Here is a tiny trained network, its code and every weight. The questions are about switching its units off for an input and a target symbol, where a switched-off unit gives its printed mean instead of its output.

import numpy as np


def w(rows, s, z=0):
    codes = np.array(rows[::2]) - 128.0
    scale = np.full(codes.shape[1], s)
    scale[-1] = z or s
    return codes * scale


def f(y):
    return np.maximum(y, 0)


def softmax(a):
    e = np.exp(a - a.max(-1, keepdims=True))
    return e / e.sum(-1, keepdims=True)


def log_softmax(a):
    a = a - a.max(-1, keepdims=True)
    return a - np.log(np.exp(a).sum(-1, keepdims=True))


def net(x, mask):
    ids = ['δελμξψ'.index(c) for c in x.split()]
    T = len(ids)
    res = E[ids] + P[:T]
    u = 0
    for l in range(3):
        q, k, v = (res @ M[l].T for M in (Q, K, V))
        z = softmax(np.where(np.tri(T) > 0, q @ k.T / 4**0.5, -1e9)) @ v
        res = res + np.where(mask[u], z, O[l][:, -1]) @ O[l][:, :-1]
        u += 1
        y = f(res @ A[l][:, :-1].T + A[l][:, -1])
        res = res + np.where(mask[u : u + 4], y, B[l][:, -1]) @ B[l][:, :-1]
        u += 4
    return log_softmax(res[-1] @ U[:, :-1].T + U[:, -1])


Q, K, V, O, A, B = {}, {}, {}, {}, {}, {}
E = w([
[126,58,93,70,166,121,177,192,66],'δ',
[165,99,192,157,94,30,45,176,157],'ε',
[146,99,75,148,156,118,82,89,206],'λ',
[150,172,172,91,167,175,58,106,191],'μ',
[152,186,97,175,117,214,90,145,116],'ξ',
[129,193,115,105,2,111,102,102,114],'ψ',
],0.01)
P = w([
[225,57,232,203,123,181,165,33,92],'0',
[195,36,216,150,56,168,149,35,125],'1',
[195,73,196,158,98,152,126,85,131],'2',
[196,81,167,131,107,135,98,97,131],'3',
[189,99,149,118,115,129,83,112,131],'4',
[177,116,134,112,125,116,71,127,131],'5',
[163,134,120,103,128,110,68,141,133],'6',
[145,140,108,98,129,107,62,156,142],'7',
[128,154,91,92,133,101,57,167,148],'8',
[112,166,72,85,137,97,55,182,155],'9',
[97,176,62,74,128,99,57,199,162],'10',
[69,183,53,70,124,100,54,219,176],'11',
[54,197,41,68,125,100,58,235,194],'12',
[35,209,24,58,113,106,60,252,196],'13',
],0.005)
Q[0] = w([
[253,58,69,39,131,90,62,219,95],'L0H1',
[229,153,163,151,86,106,42,143,180],'L0H1',
[58,82,130,129,140,152,225,11,93],'L0H1',
[72,58,143,121,131,140,219,34,86],'L0H1',
],0.0043)
K[0] = w([
[3,132,35,70,173,91,125,210,134],'L0H1',
[73,79,90,60,128,147,198,105,75],'L0H1',
[170,197,126,184,66,139,77,67,175],'L0H1',
[150,189,93,168,80,143,70,58,191],'L0H1',
],0.0055)
V[0] = w([
[166,163,144,187,50,144,77,55,175],'L0H1',
[91,70,107,2,167,136,230,148,32],'L0H1',
[129,129,110,135,156,199,183,39,136],'L0H1',
[91,230,85,181,97,148,94,75,212],'L0H1',
],0.0061)
O[0] = w([
[179,137,145,174,9,185,164,112,214,155],'L0H1',
[97,127,130,70,176,53,84,100,40,77],'L0H1',
[129,125,155,154,142,115,143,1,118,35],'L0H1',
[90,163,155,177,111,161,181,111,185,3],'L0H1',
],0.0059,0.0033)
A[0] = w([
[255,134,191,214,37,185,135,105,235,180],'L0N1',
[137,66,80,91,119,88,107,200,140,211],'L0N2',
[137,145,112,88,164,165,117,8,27,156],'L0N3',
[93,247,47,80,74,166,56,152,143,253],'L0N4',
],0.0048,0.004)
B[0] = w([
[249,142,112,165,108,106,120,104,156,253],'L0N1',
[147,105,108,116,130,104,111,176,131,235],'L0N2',
[194,132,110,108,140,158,134,87,104,141],'L0N3',
[128,163,88,86,110,160,88,124,128,235],'L0N4',
],0.011,0.0075)
Q[1] = w([
[122,176,187,173,62,86,124,101,231],'L1H1',
[58,157,171,155,164,68,158,192,88],'L1H1',
[85,196,128,128,55,181,201,69,236],'L1H1',
[253,94,34,59,2,60,33,212,166],'L1H1',
],0.0074)
K[1] = w([
[83,46,179,140,147,152,255,127,79],'L1H1',
[250,61,133,93,154,65,158,168,208],'L1H1',
[99,86,207,180,122,102,136,90,41],'L1H1',
[5,149,70,103,129,141,111,194,128],'L1H1',
],0.0072)
V[1] = w([
[127,73,159,151,204,21,83,106,182],'L1H1',
[133,243,75,112,33,172,97,59,121],'L1H1',
[156,128,116,183,95,139,161,203,33],'L1H1',
[140,121,100,135,199,254,153,134,156],'L1H1',
],0.0064)
O[1] = w([
[181,115,70,108,74,157,123,194,247,94],'L1H1',
[142,175,185,136,195,101,181,114,110,254],'L1H1',
[72,174,66,235,142,77,71,54,27,151],'L1H1',
[113,52,142,127,178,255,81,96,102,119],'L1H1',
],0.0068,0.0092)
A[1] = w([
[105,136,93,121,2,171,104,85,94,93],'L1N1',
[102,67,78,149,118,99,72,159,146,185],'L1N2',
[179,132,108,183,212,165,95,86,157,251],'L1N3',
[140,99,238,95,104,137,75,129,158,250],'L1N4',
],0.0067,0.0026)
B[1] = w([
[104,250,172,115,3,38,250,36,170,139],'L1N1',
[116,145,175,154,141,99,15,175,89,206],'L1N2',
[187,173,98,248,171,184,89,102,142,254],'L1N3',
[177,71,246,79,149,181,24,161,109,186],'L1N4',
],0.0053,0.0087)
Q[2] = w([
[37,115,100,169,65,181,254,84,110],'L2H1',
[122,62,159,123,168,155,151,189,140],'L2H1',
[147,153,121,155,219,188,105,97,155],'L2H1',
[131,73,118,140,133,179,97,161,181],'L2H1',
],0.0095)
K[2] = w([
[254,73,160,176,93,107,125,91,98],'L2H1',
[172,125,45,144,101,218,27,140,196],'L2H1',
[47,92,139,102,101,217,129,108,25],'L2H1',
[149,111,100,99,208,255,74,96,161],'L2H1',
],0.0063)
V[2] = w([
[96,110,107,68,130,89,124,144,132],'L2H1',
[128,143,254,86,123,116,83,144,102],'L2H1',
[127,127,66,154,109,129,196,81,141],'L2H1',
[114,137,49,76,46,67,173,117,131],'L2H1',
],0.0068)
O[2] = w([
[181,179,133,146,83,101,172,125,199,8],'L2H1',
[17,152,226,254,49,178,247,117,106,167],'L2H1',
[174,138,142,34,194,84,72,97,121,50],'L2H1',
[203,206,112,112,135,40,147,26,157,2],'L2H1',
],0.0058,0.0074)
A[2] = w([
[194,177,166,141,143,143,214,51,105,231],'L2N1',
[73,96,118,140,194,113,74,124,53,156],'L2N2',
[184,163,13,68,155,192,116,125,138,109],'L2N3',
[137,156,108,127,90,3,130,124,201,8],'L2N4',
],0.0059,0.0015)
B[2] = w([
[95,161,192,134,204,94,137,151,196,214],'L2N1',
[83,146,98,82,178,120,82,26,73,255],'L2N2',
[100,87,254,55,126,177,180,153,167,219],'L2N3',
[121,64,113,124,51,189,166,85,39,209],'L2N4',
],0.007,0.0059)
U = w([
[93,117,73,109,159,152,75,76,66,141],'δ',
[75,93,172,190,71,188,188,171,135,150],'ε',
[183,138,1,176,110,99,111,146,148,128],'λ',
[153,97,174,11,134,135,108,162,212,53],'μ',
[106,175,182,170,185,67,158,112,151,228],'ξ',
[167,125,141,83,108,109,165,88,104,2],'ψ',
],0.0065,0.0023)

Each question gives the input, a string of symbols that net reads in full, and the target symbol t.
The units are the heads (4 rows each of Q, K, V and O) and the neurons (one row each of A and B). Each row of codes is followed by its name. A weight is (code - 128) times the scale printed after its matrix; where a second scale follows, it is the last column's (O, A, B and U).
mask holds one flag per unit, layer by layer, with each layer's heads first. A switched-off unit (its flag False) gives its mean, the last column of its rows in O or B, instead of its output. The means were averaged over made-up inputs and are rounded, as every weight is.
A unit's drop is (log p(t) with every unit on - log p(t) with that unit switched off) / (log p(t) with every unit on - log p(t) with every unit switched off).
The circuit of an input: a set's keep is (log p(t) with only the set's units on - log p(t) with every unit switched off) / (log p(t) with every unit on - log p(t) with every unit switched off). Starting from the 12 units with the biggest drops (on a tie, the unit counted first), units are removed one at a time, each time the one whose removal leaves the highest keep (on an exact tie, the one counted first), for as long as the keep stays at least 0.8.
circuit, biggest first: the units of the circuit, biggest drop first
top k neurons: the k neurons with the biggest drops, biggest first
k most important neurons of layer l: the k neurons of layer l with the biggest drops, biggest first
input δ ψ ε ε δ δ δ ψ, target ξ: circuit, biggest first	[L0H1, L2H1, L0N4, L1H1]
input ε ε λ ξ ε ε δ ε ξ μ ξ ε ξ, target ε: circuit, biggest first	[L0N1, L0H1, L2H1]
input ξ ε μ ε μ ε μ δ ε δ, target λ: top 3 neurons	[L0N2, L1N2, L0N1]
input ξ ψ μ, target ξ: circuit, biggest first	[L1H1, L0N1, L2N1, L0H1]
input ε δ ξ ξ, target ξ: top neuron	[L0N1]
input ε ε δ ψ ε ξ ε ψ ε ψ, target ε: circuit, biggest first	[L0H1, L0N1, L2H1]
input ψ λ λ ψ ε ε ε ε, target λ: circuit, biggest first	[L0N1, L0H1, L1H1]
input λ ε δ ψ δ, target ξ: top 2 neurons	[L0N4, L2N1]
input ξ ε ε λ ψ, target ξ: circuit, biggest first	[L1H1, L2N1, L0N1, L0H1]
input μ δ ε δ ε ε μ δ δ, target ε: circuit, biggest first	[L2H1, L0N1, L0N4, L0H1]
input δ μ ξ ε ε ξ δ ψ μ, target ξ: top 2 neurons	[L0N4, L1N3]
input λ δ δ λ ξ ε, target δ: 2 most important neurons of layer 0	[L0N4, L0N3]
input ξ μ δ δ ε ε ξ ε μ ε ε, target ε: 2 most important neurons of layer 0	[L0N1, L0N3]
input λ ε ε ε δ ε δ, target λ: circuit, biggest first	[L1H1, L2H1, L0N4]
input δ ψ ε ξ ε λ δ, target μ: 2 most important neurons of layer 2	[L2N3, L2N4]
input δ ψ ε ε ε δ λ ε, target μ: top 4 neurons	[L0N4, L1N4, L1N3, L0N1]
input δ λ ξ ψ ε ε ε ψ ξ ξ ε ξ, target ε: circuit, biggest first	[L0H1, L0N1, L2H1]
input ψ ψ μ μ ξ λ ψ ξ δ δ ε λ, target μ: top 3 neurons	[L2N3, L0N4, L0N1]
input δ ξ ψ, target ψ: top 3 neurons	[L0N1, L1N1, L2N4]
input ξ ξ μ, target δ: top 3 neurons	[L1N3, L2N2, L0N2]
input ξ ψ ε δ λ ε ε ε μ δ, target ε: circuit, biggest first	[L2H1, L0N4, L1H1]
input λ ε ψ ε ε λ, target μ: top 3 neurons	[L0N1, L2N3, L1N2]
input ε ε ψ μ λ δ δ ε ψ ε ξ, target ξ: 2 most important neurons of layer 1	[L1N3, L1N4]
input ξ ξ ξ, target δ: top 2 neurons	[L1N3, L2N2]
input ε ξ δ ε μ, target μ: top 3 neurons	[L0N1, L1N4, L2N3]
input ε ε ξ δ ξ ε ε ξ ε δ μ, target ε: 2 most important neurons of layer 0	[L0N1, L0N4]
input μ ε μ ε λ, target ε: circuit, biggest first	[L1H1, L2H1]
input ε ε ψ ε λ, target ξ: top 3 neurons	[L2N1, L0N2, L0N4]
input ε ε ξ λ, target δ: most important neuron of layer 0	[L0N2]
